Here is a tiny trained network, its code and every weight. The questions are about switching its units off for an input and a class, where a switched-off unit gives its printed mean instead of its output.

import numpy as np


def w(rows, s, z=0):
    codes = np.array(rows[::2]) - 128.0
    scale = np.full(codes.shape[1], s)
    scale[-1] = z or s
    return codes * scale


def f(y):
    return np.maximum(y, 0)


def log_softmax(a):
    a = a - a.max(-1, keepdims=True)
    return a - np.log(np.exp(a).sum(-1, keepdims=True))


def net(x, mask):
    res = np.array(x, float).reshape(1, 4) / 4 @ E
    y = f(res @ A[0][:, :-1].T + A[0][:, -1])
    res = res + np.where(mask, y, B[0][:, -1]) @ B[0][:, :-1]
    return log_softmax(res[-1] @ U[:, :-1].T + U[:, -1])


A, B = {}, {}
E = w([
[117,111,118,127,113,122,129,124,101,138],'x0',
[209,122,80,151,130,251,191,73,176,119],'x1',
[129,151,165,70,27,189,86,101,147,160],'x2',
[81,183,113,150,132,159,120,215,109,196],'x3',
],0.014)
A[0] = w([
[133,160,100,116,86,201,143,93,122,172,118],'N1',
[120,116,124,81,48,163,184,146,132,145,121],'N2',
[168,141,155,40,86,117,112,62,121,122,137],'N3',
[59,180,162,123,96,159,2,95,112,97,209],'N4',
[95,86,109,146,188,65,142,130,79,57,239],'N5',
[116,70,192,119,137,70,89,45,103,43,254],'N6',
[175,78,60,171,121,192,168,63,114,108,239],'N7',
[122,119,26,191,158,172,204,110,131,57,100],'N8',
[82,48,192,100,154,56,69,133,90,88,224],'N9',
[164,129,101,165,98,217,81,120,97,119,52],'N10',
],0.009,0.0032)
B[0] = w([
[5,159,107,56,152,178,245,109,254,110,200],'N1',
[67,84,237,78,122,74,194,167,161,168,179],'N2',
[221,51,159,145,62,85,106,117,209,87,202],'N3',
[250,104,229,111,94,188,71,154,64,226,208],'N4',
[87,225,190,104,221,81,222,107,124,106,240],'N5',
[229,117,167,59,191,147,187,120,213,73,252],'N6',
[130,77,55,176,135,147,126,63,153,81,247],'N7',
[133,114,12,187,195,115,134,34,95,173,221],'N8',
[96,138,239,98,149,119,137,138,98,160,253],'N9',
[5,152,113,125,191,126,177,112,187,56,182],'N10',
],0.0073,0.014)
U = w([
[61,177,176,67,166,133,204,105,176,128,181],'0',
[30,227,152,195,158,62,116,182,66,171,190],'1',
[169,96,59,158,154,111,146,65,113,111,14],'2',
[119,173,2,207,153,164,172,189,118,178,241],'3',
[193,84,196,88,49,89,91,114,127,119,32],'4',
[106,172,167,110,23,142,74,157,103,245,110],'5',
[122,99,103,103,29,140,148,63,197,86,4],'6',
],0.0087,0.0034)

Each question gives the input, the list of numbers given to net, and the class t.
The units are the neurons (one row each of A and B). Each row of codes is followed by its name. A weight is (code - 128) times the scale printed after its matrix; where a second scale follows, it is the last column's (A, B and U).
mask holds one flag per neuron, in row order. A switched-off neuron (its flag False) gives its mean, the last column of its row in B, instead of its output. The means were averaged over made-up inputs and are rounded, as every weight is.
A unit's drop is (log p(t) with every unit on - log p(t) with that unit switched off) / (log p(t) with every unit on - log p(t) with every unit switched off).
The circuit of an input: a set's keep is (log p(t) with only the set's units on - log p(t) with every unit switched off) / (log p(t) with every unit on - log p(t) with every unit switched off). Starting from all 10 units, units are removed one at a time, each time the one whose removal leaves the highest keep (on an exact tie, the one counted first), for as long as the keep stays at least 0.8.
circuit, biggest first: the units of the circuit, biggest drop first
unit that matters most: the unit with the biggest drop
k most important neurons: the k neurons with the biggest drops, biggest first
drop of u: that unit's drop, to one decimal
input [2,7,-2,1], class 3: 2 most important neurons : (N6; N3)
input [8,3,0,-7], class 2: unit that matters most : N8
input [-8,8,5,-2], class 6: 3 most important neurons : (N7; N5; N3)
input [8,-4,1,0], class 4: circuit, biggest first : (N1; N4)
input [6,-1,1,0], class 4: 4 most important neurons : (N1; N5; N10; N8)
input [2,4,0,-6], class 2: 2 most important neurons : (N8; N7)
input [-4,1,4,-3], class 6: 2 most important neurons : (N9; N5)
input [6,1,-6,2], class 3: 2 most important neurons : (N9; N8)
input [1,-3,0,5], class 1: 2 most important neurons : (N3; N6)
input [-6,0,-2,6], class 1: 3 most important neurons : (N7; N6; N8)
input [-8,-4,-6,3], class 1: 2 most important neurons : (N6; N1)
input [2,6,-1,-5], class 2: drop of N8 : 0.5
input [-5,-1,-1,7], class 1: drop of N5 : -0.1
input [-2,-3,6,2], class 5: most important neuron : (N6)
input [6,-3,1,-7], class 4: drop of N3 : 0.4
input [4,0,-5,5], class 1: drop of N6 : 0.2
input [3,2,1,0], class 6: 2 most important neurons : (N5; N9)
